Here is a tiny trained network, its code and every weight. The questions are about switching its units off for an input and a target symbol, where a switched-off unit gives its printed mean instead of its output.

import numpy as np


def w(rows, s, z=0):
    codes = np.array(rows[::2]) - 128.0
    scale = np.full(codes.shape[1], s)
    scale[-1] = z or s
    return codes * scale


def norm(h):
    return h / np.sqrt((h * h).mean(-1, keepdims=True) + 1e-5)


def f(y):
    return y / 2 * (1 + np.tanh(0.7978845608 * (y + 0.044715 * y**3)))


def softmax(a):
    e = np.exp(a - a.max(-1, keepdims=True))
    return e / e.sum(-1, keepdims=True)


def log_softmax(a):
    a = a - a.max(-1, keepdims=True)
    return a - np.log(np.exp(a).sum(-1, keepdims=True))


def net(x, mask):
    ids = ['ΞΠΦαβδεθμψω'.index(c) for c in x.split()]
    T = len(ids)
    res = E[ids] + P[:T]
    u = 0
    for l in range(2):
        q, k, v = (norm(res) @ M[l].T for M in (Q, K, V))
        z = softmax(np.where(np.tri(T) > 0, q @ k.T / 2**0.5, -1e9)) @ v
        res = res + np.where(mask[u], z, O[l][:, -1]) @ O[l][:, :-1]
        u += 1
        y = f(norm(res) @ A[l][:, :-1].T + A[l][:, -1])
        res = res + np.where(mask[u : u + 8], y, B[l][:, -1]) @ B[l][:, :-1]
        u += 8
    return log_softmax(norm(res)[-1] @ U[:, :-1].T + U[:, -1])


Q, K, V, O, A, B = {}, {}, {}, {}, {}, {}
E = w([
[53,146,147,142,97,125,122,120,87],'Ξ',
[131,150,114,122,156,103,111,215,148],'Π',
[140,142,142,141,130,132,79,130,83],'Φ',
[76,114,144,161,91,158,92,116,91],'α',
[64,141,251,102,112,117,33,156,166],'β',
[93,122,141,163,102,164,82,129,97],'δ',
[98,155,152,124,96,116,119,110,78],'ε',
[44,131,136,145,108,134,103,121,87],'θ',
[136,132,136,156,150,138,46,139,68],'μ',
[117,154,146,137,113,136,106,125,92],'ψ',
[121,138,158,184,106,168,59,160,74],'ω',
],0.025)
P = w([
[212,91,95,149,103,169,114,5,249],'0',
[87,84,133,96,56,232,165,126,107],'1',
[85,93,170,112,102,191,151,150,109],'2',
[72,106,172,117,121,169,130,155,108],'3',
[72,106,169,119,137,151,112,155,107],'4',
[75,111,169,106,139,137,95,147,101],'5',
[80,111,167,116,139,128,81,149,103],'6',
[80,111,166,108,140,111,74,144,95],'7',
[73,111,161,110,139,102,66,141,96],'8',
[76,109,157,113,139,92,57,131,95],'9',
[74,105,149,110,141,75,54,119,87],'10',
[72,105,151,107,145,69,47,123,89],'11',
[67,102,150,118,149,64,43,127,90],'12',
[43,103,157,123,160,53,29,122,82],'13',
],0.014)
Q[0] = w([
[181,44,163,120,54,115,192,151,247],'0.h1',
[44,42,207,159,5,21,41,196,112],'0.h1',
],0.0031)
K[0] = w([
[111,173,194,149,92,157,113,130,124],'0.h1',
[122,87,70,54,55,92,116,255,182],'0.h1',
],0.0066)
V[0] = w([
[87,111,195,125,68,171,118,93,1],'0.h1',
[114,162,163,152,88,102,165,42,216],'0.h1',
],0.0096)
O[0] = w([
[72,212,102,167,133,227,229,69,144,254],'0.h1',
[168,131,246,10,149,142,130,88,56,62],'0.h1',
],0.012,0.0096)
A[0] = w([
[136,119,72,162,130,129,201,131,109,126],'0.n1',
[127,130,141,67,117,118,187,131,110,64],'0.n2',
[113,154,167,74,142,116,129,200,100,91],'0.n3',
[181,132,125,101,127,94,196,116,119,101],'0.n4',
[145,79,114,140,147,13,111,173,118,100],'0.n5',
[110,154,123,136,103,136,250,120,46,123],'0.n6',
[215,118,146,114,189,106,170,104,69,5],'0.n7',
[125,103,120,95,89,157,169,80,157,108],'0.n8',
],0.018,0.011)
B[0] = w([
[112,123,194,127,164,85,41,130,133,184],'0.n1',
[148,162,153,135,100,128,174,119,148,127],'0.n2',
[99,134,65,144,186,101,104,180,158,141],'0.n3',
[179,226,116,82,145,136,158,153,144,127],'0.n4',
[65,108,117,225,127,212,88,161,109,189],'0.n5',
[47,119,111,205,175,165,174,125,155,251],'0.n6',
[187,252,100,148,83,154,106,144,243,130],'0.n7',
[137,80,135,180,136,145,139,136,149,157],'0.n8',
],0.015,0.011)
Q[1] = w([
[118,107,158,117,35,49,20,151,156],'1.h1',
[135,162,174,103,191,186,111,2,102],'1.h1',
],0.017)
K[1] = w([
[189,63,179,96,50,154,164,94,248],'1.h1',
[12,237,137,132,114,140,98,133,100],'1.h1',
],0.013)
V[1] = w([
[79,240,191,72,101,94,254,157,108],'1.h1',
[180,242,75,139,102,110,35,206,156],'1.h1',
],0.0072)
O[1] = w([
[127,138,107,135,76,22,72,226,68,75],'1.h1',
[58,105,204,254,155,144,148,164,63,2],'1.h1',
],0.014,0.0041)
A[1] = w([
[177,86,152,80,212,113,132,108,84,40],'1.n1',
[104,98,174,168,152,84,125,168,65,83],'1.n2',
[117,147,117,132,88,92,63,181,146,100],'1.n3',
[134,154,144,126,107,54,77,179,73,36],'1.n4',
[133,106,128,145,122,13,120,165,96,1],'1.n5',
[127,42,185,148,212,157,180,139,79,95],'1.n6',
[136,153,98,88,108,50,97,163,76,92],'1.n7',
[148,154,194,123,116,174,251,65,125,215],'1.n8',
],0.021,0.0038)
B[1] = w([
[115,143,100,169,110,144,160,136,114,132],'1.n1',
[168,126,140,113,135,116,167,86,142,196],'1.n2',
[128,131,98,152,144,126,154,137,111,243],'1.n3',
[104,116,147,109,153,131,88,95,151,185],'1.n4',
[141,110,89,88,127,186,151,163,89,155],'1.n5',
[111,124,108,98,94,97,135,163,133,224],'1.n6',
[140,155,190,143,91,101,118,117,125,156],'1.n7',
[151,131,126,166,65,252,151,120,93,255],'1.n8',
],0.038,0.0094)
U = w([
[102,147,189,128,107,90,58,171,52,97],'Ξ',
[71,37,181,69,129,90,128,184,129,172],'Π',
[145,119,186,163,117,46,248,121,166,132],'Φ',
[131,160,48,55,125,90,182,106,146,132],'α',
[45,172,94,206,205,140,194,225,97,1],'β',
[128,111,107,55,157,123,128,52,200,137],'δ',
[114,108,161,73,195,124,135,118,26,132],'ε',
[151,200,155,179,51,52,113,133,162,99],'θ',
[130,92,157,185,60,175,153,102,98,190],'μ',
[150,69,151,95,254,135,213,93,127,121],'ψ',
[91,105,243,236,224,113,55,55,172,113],'ω',
],0.0083,0.0058)

Each question gives the input, a string of symbols that net reads in full, and the target symbol t.
The units are the heads (2 rows each of Q, K, V and O) and the neurons (one row each of A and B). Each row of codes is followed by its name. A weight is (code - 128) times the scale printed after its matrix; where a second scale follows, it is the last column's (O, A, B and U).
mask holds one flag per unit, layer by layer, with each layer's heads first. A switched-off unit (its flag False) gives its mean, the last column of its rows in O or B, instead of its output. The means were averaged over made-up inputs and are rounded, as every weight is.
A unit's drop is (log p(t) with every unit on - log p(t) with that unit switched off) / (log p(t) with every unit on - log p(t) with every unit switched off).
The circuit of an input: a set's keep is (log p(t) with only the set's units on - log p(t) with every unit switched off) / (log p(t) with every unit on - log p(t) with every unit switched off). Starting from the 12 units with the biggest drops (on a tie, the unit counted first), units are removed one at a time, each time the one whose removal leaves the highest keep (on an exact tie, the one counted first), for as long as the keep stays at least 0.8.
circuit, biggest first: the units of the circuit, biggest drop first
unit that matters most: the unit with the biggest drop
top k neurons: the k neurons with the biggest drops, biggest first
top k neurons in layer l: the k neurons of layer l with the biggest drops, biggest first
input θ Π ω Φ Φ ψ, target θ: top 3 neurons	[1.n7, 0.n6, 0.n8]
input β Π β α ε, target β: top 2 neurons in layer 0	[0.n7, 0.n4]
input β Ξ β μ Φ ψ β ε β β μ ε μ, target ω: circuit, biggest first	[1.n8, 1.n3]
input Φ μ θ ω δ Π ψ β β β Φ, target Φ: unit that matters most	0.n7
input θ Ξ ε β β β β θ Π ε δ, target θ: top 2 neurons in layer 1	[1.n7, 1.n8]
input δ β ε δ β β β ω Π, target δ: circuit, biggest first	[1.h1, 0.h1, 1.n8, 0.n6]
input μ β β β μ β ψ β β μ Φ θ β β, target ω: circuit, biggest first	[1.n6, 1.n8]
input Π α θ β Ξ μ θ, target Π: circuit, biggest first	[0.h1, 1.n8]
input Π ψ ψ θ β Φ μ Ξ, target Π: top 2 neurons	[1.n6, 1.n8]
input θ μ ω Π β β θ β α, target θ: top 2 neurons	[1.n7, 0.n6]
input α β β ε β δ Π β μ ε β μ β Ξ, target α: circuit, biggest first	[0.h1, 1.h1, 1.n8, 0.n6]
input ψ ω Π, target ψ: top 2 neurons	[1.n2, 0.n7]
input β μ ω μ θ μ Π Φ α μ, target β: top 2 neurons	[0.n6, 1.n8]
input ψ ω β β β ψ μ β β Π ε ε μ Ξ, target ψ: unit that matters most	0.h1
input ω Φ Π ψ, target ω: top 2 neurons	[0.n1, 1.n8]
input α θ μ μ ε β Π δ α β, target α: top 2 neurons	[0.n8, 1.n8]
input β ψ μ Π μ α β β Ξ, target β: circuit, biggest first	[0.h1, 1.n8, 1.n3]
input Π Ξ Φ, target Π: top 3 neurons	[1.n6, 0.n5, 1.n8]
input Ξ μ Φ β δ Π θ ω, target Ξ: top 2 neurons	[1.n7, 0.n6]
input Ξ θ μ Π ε ε ω μ μ β ψ μ ω Ξ, target Ξ: top 4 neurons	[1.n7, 0.n6, 1.n5, 1.n4]
input Φ Π ω μ β μ Φ β ψ β μ β, target Φ: top neuron	[0.n7]
input ε β β Ξ Ξ Π μ Ξ δ, target ε: top 4 neurons	[1.n5, 0.n7, 1.n4, 0.n6]
input μ α ψ μ ω μ μ μ, target ω: circuit, biggest first	[0.h1, 1.n8, 0.n1, 1.n3]
input Φ Ξ θ β Ξ ω θ Π θ, target Φ: top 2 neurons in layer 1	[1.n2, 1.n8]
input β α Φ Π β ω, target β: top 3 neurons	[1.n8, 1.n3, 0.n5]
input Ξ ω μ μ β θ β, target β: top 2 neurons	[0.n6, 0.n1]
input β β μ δ Φ Φ μ Π ω Φ ε β Φ, target β: circuit, biggest first	[1.n8]
input β Π μ, target β: top 2 neurons	[1.n8, 0.n6]
input δ Φ θ Φ Ξ β Φ Π α β ψ, target δ: top 2 neurons in layer 0	[0.n8, 0.n6]
